[135 140 118 153 145 110 150]: 150, 135

[148 144 153 129]: 129, 148

[105 138 123 120 111]: 111, 105

[[140 142 136 144 116]
 [112 121 151 124 133]
 [106 121 128 152 135]]: 116, 106

[[141 127 157 132 141 140]
 [137 122 109 130 100 109]
 [139 131 124 145 119 120]]: 140, 139

[101 111 156 106]: 106, 101

[131 115 152 115 129 109]: 109, 131
---
[[105 143 138 130 118]
 [137 103 149 113 119]
 [130 152 131 153 117]] out 153

[[126 106 141 129]
 [128 148 130 125]
 [124 133 100 137]] out 100

[[112 128 116 102 126]
 [117 124 122 129 129]
 [125 156 154 132 100]] out 132

[[119 127 128 110 135 146]
 [120 112 121 118 120 149]
 [117 108 118 117 114 144]] out 114

[[114 131 122 131]
 [133 113 151 120]
 [135 124 138 123]] out 138

[[109 115 107 111 138  99]
 [123 136 107 128 143 120]
 [126 121 107 122 134 110]] out 134

[[116 148 118 108 158]
 [109 143 150 113 150]
 [128 146 147 129 130]] out 129

[[138 132 148 131 114 112]
 [137 111 145 138 121 122]
 [133 120 141 126 105 123]] out 105
---
[[121 147 150 120 109 146 117]
 [139 146 140 134 122 133 125]
 [124 132 110 125 157 122 116]] -> 133

[[148 121 119 126]
 [149 127 101 136]] -> 119

[[148 127 110 126]
 [156 106 112 149]] -> 110

[[113 134 124 129]
 [149 123 113 152]] -> 124

[[105 158 134 146]
 [106 156 134 145]] -> 134

[[141 124 137 133 115 135 113]
 [132 150 121 105 119 115 130]
 [106 108 121 131 142 141 107]] -> 115

[[126 134 148 156 151 135]
 [155 146 128 112 105 111]] -> 151
---
array([[151, 132, 131, 132, 150],
       [124, 135, 127, 135, 123]]) yields 132

array([[114, 128, 146, 126, 146],
       [117, 121, 129, 153, 131],
       [123, 119, 124, 145, 113]]) yields 128

array([131, 106, 128, 130, 133, 118, 124]) yields 106

array([115, 109, 119, 153, 111, 104, 125]) yields 109

array([122, 117, 151, 127, 137, 124, 147]) yields 117

array([[ 98, 101, 118, 132],
       [101, 124, 122, 115]]) yields 101

array([146, 132, 152, 136]) yields 132

array([156, 127, 105, 140]) yields 127

array([117, 104, 114, 118, 140]) yields 104

array([127, 135, 116, 149, 100, 151]) yields 135
---
[102 145 139  99 130 136 143]	143
[106 116 147 113]	113
[118 156 145 136]	136
[120 130 135 105]	105
[121 127 104 104 113]	113
[120 146  99 119 132]	132
---
[[128 129 128 128]
 [116 116 128 123]
 [103 110 146 123]] value 129

[137 110 135 121 104 124 120] value 110

[127 144 128 113 151] value 144

[[130 124 128 151 142]
 [145 128 131 116  99]] value 124

[[115 107 101 146]
 [120 122 118 146]] value 107

[[112 118 134 125 108]
 [122 115 114 106 145]
 [137 140 114 139 135]] value 118
---
143	122	153	136 Out: 136
99	123	129	113	127 Out: 127
152	142	129	116	149	125 Out: 125
116	101	124	128	125 Out: 125
139	111	152	139 Out: 139
117	125	123	108	137	140	106 Out: 106
122	103	130	100	98	144	110 Out: 110
---
130,120,106,157,127 => 127

135,138,131,128,122
122,149,125,119,135
114,129,108,134,136
=> 129

133,157,148,129,128,119,138 => 133

125,133,108,119,128,102,137 => 125

144,156,129,147,105,113,102
109,141,106,140,131,130,119
123,153,149,109,148,103,142
=> 130

120,147,151,152,156,150,143 => 150

98,124,121,114,148,137,127 => 124

139,103,109,134,106,117,99 => 109
---
[[133 114 129 131 140 121 128 151]
 [135 111 130 133 143 119 127 157]
 [130 117 129 130 135 124 129 136]
 [130 117 130 131 134 125 129 134]
 [131 116 129 130 136 123 129 140]] ans = 136

[[142 137 120 135 113 105 135 126 136]
 [109 131 135 133 119 132 125 133 134]
 [119 118 136 147 129 143 131 122 141]
 [140 136 131 133 139 146 131 140 128]
 [141 115 119 112 128 115 123 130 112]
 [102 136 128 127 115 109 128 112 135]
 [123 118 112 118 123 100 125 106 123]
 [108 123 129 129 123 124 125 117 133]] ans = 135

[[131 149 127 136 128 119 115 129]
 [130 133 118 131 129 123 136 121]
 [116 127 127 138 130 136 127 129]
 [127 126 125 130 132 126 130 128]
 [130 118 138 127 131 135 123 128]
 [133 111 137 113 122 133 134 128]
 [142 123 136 112 138 115 123 130]
 [138 129 130 122 130 123 128 119]
 [135 145 120 124 113 119 133 133]
 [130 129 132 129 137 129 123 125]] ans = 119

[[135 111 125 142 114 120 135 116 124 125 113 131]
 [135 111 127 142 113 118 137 115 123 124 114 131]
 [135 113 128 139 114 118 135 115 124 124 111 131]
 [126 129 124 130 138 156 125 128 136 140 156 130]
 [126 128 123 132 137 157 127 128 136 140 155 129]
 [128 115 131 135 115 120 133 115 132 122 109 129]] ans = 130

[[139 141 143 126 119 124 109]
 [115 130 107 135 138 135 140]
 [135 134 116 125 136 128 138]
 [139 138 133 145 127 134 118]
 [140 132 125 127 132 125 134]
 [130 140 144 130 128 115 131]
 [130 132 142 127 121 121 122]
 [112 115 118 125 123 148 127]] ans = 131
---
array([[154, 140, 129, 126, 147],
       [128, 120, 123, 128, 115],
       [128, 119, 125, 125, 113]]) value 154, 147

array([[106, 112, 136, 130],
       [108, 152, 140, 126],
       [143, 124, 122, 123]]) value 152, 143

array([132, 111, 153, 151]) value 153, 151

array([128, 137, 128, 140, 104]) value 140, 137

array([106, 109, 104, 126, 155, 153, 146]) value 155, 153

array([126, 151, 144, 107, 137]) value 151, 144

array([109, 133, 144, 123, 129, 156]) value 156, 144

array([118, 115, 150, 142]) value 150, 142

array([[123, 122, 118, 149, 108],
       [147, 127, 123, 142, 121]]) value 149, 147
---
[[105 127 128 156]
 [113 146 141 133]] yields 128

[[133 136 116 117 133  98]
 [117 140 125 121 134 134]] yields 133

[[120 124 115 117 120 123]
 [145 132 150 146 153 157]] yields 120

[[142 120 144 149 121 143 115]
 [117 147 119 122 138 110 116]] yields 143

[[123 134 123 130 132 138]
 [131 117 134 102 106  99]] yields 132

[[139 119 139 105 138]
 [130 134 123 111 121]] yields 105

[[106 117 146 134]
 [138 148 155 125]] yields 146

[[142 142 140 143 104]
 [113 115 114 114 133]] yields 143

[[157 137  99 115 122 144]
 [138 132 135 113 121 155]] yields 122

[[114 122 139 153 140]
 [155 127 127 104 126]] yields 153
